Below is a small trained network, with its code and all its weights. Each question gives an input and a class and asks what happens when units are switched off, that is, made to give their printed mean instead of their output.

import numpy as np


def w(rows, s, z=0):
    codes = np.array(rows[::2]) - 128.0
    scale = np.full(codes.shape[1], s)
    scale[-1] = z or s
    return codes * scale


def f(y):
    return y / 2 * (1 + np.tanh(0.7978845608 * (y + 0.044715 * y**3)))


def log_softmax(a):
    a = a - a.max(-1, keepdims=True)
    return a - np.log(np.exp(a).sum(-1, keepdims=True))


def net(x, mask):
    res = np.array(x, float).reshape(1, 7) / 4 @ E
    y = f(res @ A[0][:, :-1].T + A[0][:, -1])
    res = res + np.where(mask, y, B[0][:, -1]) @ B[0][:, :-1]
    return log_softmax(res[-1] @ U[:, :-1].T + U[:, -1])


A, B = {}, {}
E = w([
[87,120,3],'x0',
[78,175,62],'x1',
[208,75,162],'x2',
[21,205,199],'x3',
[103,201,13],'x4',
[205,180,148],'x5',
[154,32,128],'x6',
],0.0051)
A[0] = w([
[118,119,170,116],'neuron 1',
[165,114,140,156],'neuron 2',
[103,87,146,52],'neuron 3',
[142,131,142,202],'neuron 4',
[127,138,189,217],'neuron 5',
[123,129,130,76],'neuron 6',
[126,101,135,254],'neuron 7',
[172,237,160,140],'neuron 8',
[113,131,155,81],'neuron 9',
[145,133,147,204],'neuron 10',
[139,98,130,181],'neuron 11',
[125,130,76,84],'neuron 12',
[68,106,241,175],'neuron 13',
[99,69,169,235],'neuron 14',
[102,54,156,62],'neuron 15',
[128,114,126,90],'neuron 16',
[72,109,122,227],'neuron 17',
[143,249,148,117],'neuron 18',
[92,105,165,103],'neuron 19',
[82,116,118,101],'neuron 20',
[110,150,85,153],'neuron 21',
[90,130,107,155],'neuron 22',
[183,142,154,148],'neuron 23',
[151,132,72,144],'neuron 24',
[107,135,162,52],'neuron 25',
[132,116,117,114],'neuron 26',
],0.014,0.0059)
B[0] = w([
[111,128,141,149],'neuron 1',
[108,96,99,167],'neuron 2',
[147,172,137,123],'neuron 3',
[108,90,123,174],'neuron 4',
[76,80,176,216],'neuron 5',
[146,148,123,111],'neuron 6',
[102,87,80,217],'neuron 7',
[146,162,253,196],'neuron 8',
[130,148,138,124],'neuron 9',
[107,88,127,178],'neuron 10',
[120,118,101,171],'neuron 11',
[109,152,172,154],'neuron 12',
[32,91,168,254],'neuron 13',
[108,92,111,232],'neuron 14',
[125,163,114,153],'neuron 15',
[135,140,108,117],'neuron 16',
[84,74,91,216],'neuron 17',
[143,190,212,197],'neuron 18',
[118,141,128,145],'neuron 19',
[110,116,134,143],'neuron 20',
[88,116,176,186],'neuron 21',
[93,104,147,172],'neuron 22',
[104,80,134,174],'neuron 23',
[103,138,124,181],'neuron 24',
[148,162,124,124],'neuron 25',
[119,131,117,127],'neuron 26',
],0.027,0.0069)
U = w([
[254,146,50,4],'0',
[222,82,88,192],'1',
[190,175,139,114],'2',
[233,242,27,37],'3',
[207,114,58,37],'4',
[78,180,66,211],'5',
[176,61,103,192],'6',
],0.0097,0.0045)

Each question gives the input, the list of numbers given to net, and the class t.
The units are the neurons (one row each of A and B). Each row of codes is followed by its name. A weight is (code - 128) times the scale printed after its matrix; where a second scale follows, it is the last column's (A, B and U).
mask holds one flag per neuron, in row order. A switched-off neuron (its flag False) gives its mean, the last column of its row in B, instead of its output. The means were averaged over made-up inputs and are rounded, as every weight is.
A unit's drop is (log p(t) with every unit on - log p(t) with that unit switched off) / (log p(t) with every unit on - log p(t) with every unit switched off).
The circuit of an input: a set's keep is (log p(t) with only the set's units on - log p(t) with every unit switched off) / (log p(t) with every unit on - log p(t) with every unit switched off). Starting from the 12 units with the biggest drops (on a tie, the unit counted first), units are removed one at a time, each time the one whose removal leaves the highest keep (on an exact tie, the one counted first), for as long as the keep stays at least 0.8.
circuit, biggest first: the units of the circuit, biggest drop first
k most important neurons: the k neurons with the biggest drops, biggest first
drop when u is switched off: that unit's drop, to one decimal
input [-2,-3,0,7,-2,8,2], class 2: circuit, biggest first	[neuron 8]
input [-6,1,-5,-3,-2,6,-4], class 2: 2 most important neurons	[neuron 8; neuron 18]
input [-1,7,4,-8,3,7,-1], class 1: circuit, biggest first	[neuron 13; neuron 5]
input [6,2,8,-5,1,3,-3], class 1: 2 most important neurons	[neuron 13; neuron 5]
input [0,3,5,4,-7,-5,2], class 5: 2 most important neurons	[neuron 13; neuron 15]
input [0,-2,0,-8,-8,-8,5], class 5: 2 most important neurons	[neuron 15; neuron 3]
input [-3,0,0,7,-6,-1,7], class 5: 2 most important neurons	[neuron 13; neuron 15]
input [3,-6,-5,8,-5,8,-6], class 2: drop when neuron 18 is switched off	0.2
input [-8,6,7,6,8,8,-7], class 2: drop when neuron 2 is switched off	0.0
input [4,1,-7,7,-4,8,-3], class 2: drop when neuron 18 is switched off	0.1
